In the rows, zero is written as 128.
Each row has a class, written after it, and each block has its own classes.
[113 131 115 142 172 131 145 121 127 146 129 126 139 117 117 110 113 109
 148 137 106 146 117 162 129 112 161 114 138 121 128 151 132 152 129 121
 141 137 135 172 104 111   4 124 122 114 168 128 128 133 102 113 115 126
 113 128 125] -> Q_112
[130  74 112 131 109 124 148 125 122 110 123 135 123 133 140 165 136 145
 130 118 114 154 121 135 122 126 135 127 134 134 108 122 139  74 132 145
 126 136 130 201 138 150 139 123 140 128  73 119 167 143 128 132 149 140
 136 138 122] -> Q_46
[130 128 106 102 149 125 129 116 138 158 135 131 136 126 127 132 120 124
 151 117 115 127 114 119 135 116 103  88 120 121 116 135 123 175 117 119
 112 124 135 176 145 136  28 116  75 130 109 135 152 116 107 140 126 134
 119   4 166] -> Q_112
[125 104 115 154 140 127 133 110 130 142 115 133 125 133 140 145 155 119
 104 112 105 127 131 173 131 122 151 150 120 161 120 122 117 107 133 123
 131 135 110 164 121 124  95 136 129 144  77 125 149 137 107 110 119 124
 129 138 125] -> Q_46
[132 120 120 131 117 137 136 108 125 133 132 120 109 119 123 175 126 127
 116 105 131 113 114 147 122 126 154 136 140 129 117 135 124 100 117 142
 123 135 136 173 132 125 119 164 143 125  74 123 151 144 119 115 112 116
 149 114 133] -> Q_46
[129  74  93 115 144 123  72 147 124 146 117 123 143 125 158 131 156 143
 127 135 125 121 115 141 157 117 125 105 109 136 171 163 126 106 126 115
 132 144 130 187 120 135 107 127  57 123  80 132 126 120  91 112 129 140
 137 126 169] -> Q_205
[118 139 114 125 157 121 140 140 120 159 116 125 112 115 163  91 130 135
 111 137 129 123 111 104 108  92 108 117 136 110 120 121 141 167  91 134
 131 117 132  65 117 123   4 126  84 134 135 169  93 131  87 115 112 107
 122 137 171] -> Q_205
[127 135 105 147  96 124 139 117 132 131 136 134 120 126 130 150 130 127
  98 110 124 123 122 141 136 144 155 147 151 126 118 145 113  64 125 139
 124 137 120 171 133 119 148 132 135 125  85 132 157 143 112 112 113 144
 136 137 119] -> Q_46
[142 133 158 151 151 126 164 116 144 152 132 129 142 134 112 125 141 105
 119 124 106 112 122 149 141 127 129 114 156 137 117 140 129 119 159 136
 135 115 128 156 111 136  11 121 146 108 183 128 133 140  96 132 125 115
 123 117 158] -> Q_112
[116 128  98 146 111 130 138 120 134 123 126 131 122 128 143 138 136 136
 137 104 134 130 122 120 139 136 143 141 133 142 124 124 125  84 128 135
 118 126 126 186 139 120 172 136 133  96  61 116 152 145 134 116 117 134
 136 139 132] -> Q_46
[129 118 135 146  91 128 131 131 135 131 129 141 110 122 148 136 130 132
 102 132 128 135 122 112 112 121 149 138 133 141 124 122 104  69 129 139
 126 137 130 112 135 126 154 127 144 129  71 116 137 133 117 133 119 134
 150 120 131] -> Q_46
[121 137 108 118 164  95 128 138 133 203 132 142 128 118 127 133 109 124
 143 137 112 139 115 121 142  88 138  82 132 115 124 146 151 192  90 120
 135 106 118 174 117 137   4 124  68 119 147 131 130 139  81 105 127 127
 128 124 156] -> Q_205
[117 151  86 129  91 105 143 110 102 130 117 143 123 141 171 131 157 167
 100  78 140 121  97 168  83 117 174 152 133  97 107 170 109 168 142 130
  99 165 152  95  91 174  21 112 106 122  29 156 105 152  85  99 104 103
 121 136 148] -> Q_205
[136 131 137 150 171 115 152 108 127 157 114 137 151 137 133 112 131  94
 138 140 112 125 141 160 145 129  98 134 149 114 125 172 115 146 120 117
 136 125 134 146 114 128  45 124 134 121 198 117 123 125 100  92 125 131
  99 130 100] -> Q_112
[131 128 132 144  95 114 133 126 119 124 126 132 122 126 145 139 136 123
 103 106 133 128 123 141 132 121 150 129 132 149 117 132 118  95 126 136
 122 136 128 140 129 130  71 125 148 149  84 123 148 132 115 113 113 134
 133 132 129] -> Q_46
[143 125 102 146 126 123 129 101 112 140 126 136 121 130 144 151 130 140
 149  88 119 100 127 154 123 130 155 136 121 137 116 147 133 103 134 132
 120 126 131 252 146 116 106 130 132 120  52 134 165 138 114 125 128 125
 123 149 144] -> Q_46
[146 115 128 137 145 118 155 120 126 159 129 127 146 127 121 124 131  91
 116 171 132 138 121 157 147 127 138 121 127 133 127 133 135 130 135 139
 131 125 149 170 116 126  33 131 126 120 165 121 141 123 101 150 131 114
 118 128 101] -> Q_112
[131 126 101 121 170 107 140 107 115 153 131 133 144 115 122 105 123 114
 173 130 142 133 112 174 129 116 114 108 131 127 137 169 134 191 120 110
 125 132 123 223 105 132   4 131  77 114 149 133 133 127  89 104 133 123
 101 126 132] -> Q_112
[116 116  86 112 128 108 132 111 115 165 110 142 134 117 154 140 140 131
 148 121 116  89 120 145 157 104 161  98 120 110 133 149 108 186 127 123
 123 141 126 172 119 130   4 125  80 124  92 136 144 129  79  96 116 119
 129 126 166] -> Q_205

Next block, with new classes.
[120 118 134 111 111 134 109 150 112  99 153 101 107 127  73 127 161 119
 116 117 145 102 136 151 155 101 161 136 130 132 126  72 136 133 113 105
 135 117 118  97 155 120 130  90 114 117 103 117 123 116  98 143 138 143
 162 132 134] -> Q_616
[136 133 138 107 157 118 139 138 129 173 129 143 117 125 168 105 106 134
 145 121 105 135 100 127 131 123 134 173 128 109 109  98 138 151 102 130
 153 115 122  90 101 126 101 132 137 157 143 112 115 122 131 113 126 174
 171 123 130] -> Q_616
[117 132 112 143 122 148 110 129 142  78 127  60 123 141 130 140 154 126
 136 134 130 120 134 129 149 125 145 121 129 119 112 149 125 116 134 138
 138 142 130  96 120 119 141 123 165 132 135 125 121 126 148 153 148  77
 115 144 120] -> Q_634
[122 118 115 140 130 134 128 129 145 102 127  77 132 152 144 136 144 124
 139 145 113 126 137 133 142 131 127 121 120 116 106 147 118 115 126 144
 136 141 127 129 105 119 141 132 155 121 136 116 122 137 149 141 158 125
 110 150 119] -> Q_634
[115 104 112 122 129 129 132 139 119 121 143 106 111 135 101 123 138 124
 134 131 136 111 147 150 144 121 140 135 124  92 126 120 140 129 114 110
 111 122 119 116 136 130 127  99 125 108 118 142 122 128  93 154 133 124
 141 148 134] -> Q_202
[119 124 112 146 129 146 126 118 142 112 123  66 126 141 145 134 140 136
 142 144 117 125 131 119 145 131 129 122 130 111 106 161 120 118 136 148
 135 139 121 111 106 123 131 141 153 127 140 118 122 131 166 146 145 107
 118 147 126] -> Q_634
[123 135 124 141 120 135 115 120 140  97 115  97 136 137 127 141 133 122
 125 131 125 134 126 110 141 127 128 120 134 117 118 156 126 126 137 143
 137 143 136 123 125 126 132 127 147 133 134 137 125 128 142 151 138  88
 103 133 131] -> Q_634
[121 134 131 110 109 114 127 130 111 121 140 127 113 125  97 132 143 127
 124 113 130 122 129 145 141 121 147 140 135 119 128 114 139 135 122 116
 122 124 121 122 149 130 132 109 110 118 119 123 130 126 116 133 130 116
 151 123 129] -> Q_616
[115 111 114 134 140 134 135 121 122 140 142 129 121 109 119 117 134 132
 143 137 134 117 143 135 158 117 133 129 133  88 119 136 134 141 122 120
 126 134 121 106 137 135 119 114 134 124 119 134 127 131 110 174 132 114
 133 131 131] -> Q_798
[138 124 149 118 120 122 108 143 127  84 141 141 130 131  94 128 128 118
 108 130 133 100 133 116 145 112 135 130 130 139 132  91 129 141 114 115
 153 121 125 128 148 113 116 109 111 125 103 120 126 118 109 159 135 163
 142 121 143] -> Q_616
[105 135 116 108 115 143 133 109 120 101 134  66 109 144 109 119 138 126
 144 107 101 130 112 149 163 152 155 160 131  79 115 145 143 121 143 124
 119 125 112  97 121 141 125 109 150 127 145 124 114 129 144 134 145  91
 162 148 116] -> Q_798
[116 112 116 120 133 135 134 135 105 167 137 154 101 100  99 101 115 135
 128 103 159 122 126 133 134 110 143 153 140  87 145  98 156 152 114  95
 101 111 123  73 152 152 100  94 107 140 116 160 121 113  83 133  80 115
 162 117 146] -> Q_616
[127 125 119 138 127 135 123 121 141 111 125  76 132 144 149 131 133 134
 135 147 116 121 127 121 133 147 128 117 124 125 122 156 122 117 132 147
 130 131 122 128 108 124 134 147 148 126 139 131 128 131 162 135 140 116
 125 148 124] -> Q_634
[111 138 125 129 104 150 109 137 121  92 107 111 126 149  66 129 130 114
 101  79 158 153 107 114 121  94 138 136 143 139 131  93 144 120 154 116
 116 135 140  94 130 149 124  82 116 131 124 112 114 118  99  86 105 108
 101 119 146] -> Q_616
[105 117 127 125 140 139 132 133 124 108 138 126 120 128 102 113 144 109
 137  99 128 138 126 155 151 119 135 151 125  97 120  92 134 128 134 103
 128 138 130  97 133 139 127  90 146 129 122 117 114 128  84 122 143 131
 133 127 121] -> Q_798
[129 135 125 137 121 132 118 134 133 127 124  89 124 140 135 138 138 130
 127 130 131 128 128 125 128 122 129 124 128 135 121 136 123 121 128 140
 132 129 132 119 123 123 137 129 137 127 132 125 123 126 144 129 132 111
 121 135 126] -> Q_634
[102 123 114 141 121 140 119 132 120 106 124 103 121 119  91 135 147 124
 128 111 152 135 139 126 154  85 144 127 145 104 109 127 133 131 133 124
 119 144 133  91 143 141 134  89 136 125 121 117 123 128 106 147 129  77
  98 124 136] -> Q_616
[119 119 111 124 147 156 131 107 134 126 130 120 123 116 131  93 108 123
 140 116 119 121 114 119 146 170 125 148 126  63 143 145 142 138 137 104
 122 129 125  93 126 141  97 124 156 149 137 169 119 118 114 157 111 102
 150 139 129] -> Q_798
[128 110 102 135 122 127 115 165 124 125 129  77  99 139 114 126 129 136
 124 134 167 118 148 120 117  87 140 132 136 100 125 123 150 137  90 132
 115 117 129  82 132 122 126  96 121 124 119 162 117 113 115 159 100  97
 126 154 160] -> Q_616
[125 124 118 138 126 141 117 129 140 104 124  75 128 141 136 131 136 129
 134 140 124 123 131 119 138 132 126 120 128 122 115 146 122 123 130 142
 132 136 127 114 115 122 133 133 152 128 136 134 124 130 147 140 139 108
 114 144 125] -> Q_634
[129 129 122 139 127 141 118 123 141 105 127  75 129 134 145 137 143 133
 134 147 120 115 129 121 144 133 132 117 125 126 115 150 121 123 130 145
 140 134 125 118 116 115 134 143 153 131 133 123 125 131 159 150 145 108
 121 141 119] -> Q_634
[127 108 129 128 151 123 123 146 133 142 147 143 119 109 124 118 135 128
 139 148 132 106 145 134 156  88 131 138 127 110 103  92 128 150  95 120
 153 137 124 102 132 113 120 111 128 130 107 110 122 126  94 172 145 171
 140 124 139] -> Q_616
[133 103 112 132 140 125 136 142 125 150 143 142 119 118 136 121 125 132
 136 147 143 115 153 145 112 132 122 117 119 118 146 126 132 126 109 115
 106 119 125 137 136 124 132 127 120 110 127 169 132 129 100 137 112 137
 130 142 133] -> Q_202
[112 124 125 125 127 125 137 114 118 122 137 146 128 111 111 129 141 123
 137 121 126 127 139 146 156 127 134 128 132 104 124 134 127 134 136 113
 119 139 125 133 151 135 134 111 128 118 119 122 133 140 112 150 143 108
 127 121 118] -> Q_616
[128 125 116 138 128 138 121 129 148 108 132  68 127 142 149 135 143 132
 137 149 121 121 134 127 134 134 132 118 123 127 116 151 123 116 126 144
 132 132 124 120 109 120 138 144 148 124 138 127 126 132 157 140 140 113
 122 147 123] -> Q_634
[124 113 115 129 134 127 129 142 130 119 130 124 125 139 120 122 122 121
 131 125 138 131 136 138 115 129 125 131 120 112 140 124 136 121 122 118
 114 126 133 128 126 128 131 111 134 118 125 152 122 127  99 124 120 124
 123 143 136] -> Q_202
[126 124 121 115 130 143 122 123 134 102 123 107 124 144 118 108 116 115
 127 118 121 125 114 127 127 160 126 146 119  90 143 133 141 127 127 118
 126 126 127 113 123 129 116 113 148 137 133 159 118 121 114 137 125 115
 143 145 134] -> Q_798
[121 126 137 112 118 130 140 116 110 144 136 146 123 125 106 122 132 131
 128 110 115 127 116 144 139 134 143 143 132 132 132 107 133 129 143 113
 117 121 115 128 134 142 122 125 110 119 127 110 130 129 132 103 129 154
 164 116 119] -> Q_616
[120 112 113 116 124 107 137 152 112 114 149 135 114 129 102 128 142 112
 127 121 149 124 157 175 114 122 127 141 116 108 148 114 140 122 105 105
 100 123 131 142 160 122 152  96 117 101 111 160 128 133  73 135 126 111
 127 143 130] -> Q_202
[119 108 120 134 137 139 129 145 121 125 148 129 117 113 103 114 138 119
 127 118 155 117 148 155 124 116 128 117 119 125 141  88 130 117 122  98
 106 122 128 114 145 131 135 106 127 116 112 151 128 121  80 119 115 138
 131 133 126] -> Q_202
[126 107 124 118 129 111 139 150 118 126 144 160 122 133 103 120 126 119
 121 122 144 126 148 157 107 125 119 126 116 123 152 103 137 121 114 108
 104 119 133 151 145 127 141 101 107 102 111 143 129 135  75 120 121 146
 125 135 136] -> Q_202
[107 119 124 117 125 147 131 103 120 113 131 114 123 126  95 116 139 119
 137 107 114 124 116 137 169 137 145 145 140  87 121 128 134 134 149 114
 123 138 118 102 132 144 113 108 141 128 129 116 120 126 125 139 141 112
 149 128 121] -> Q_798
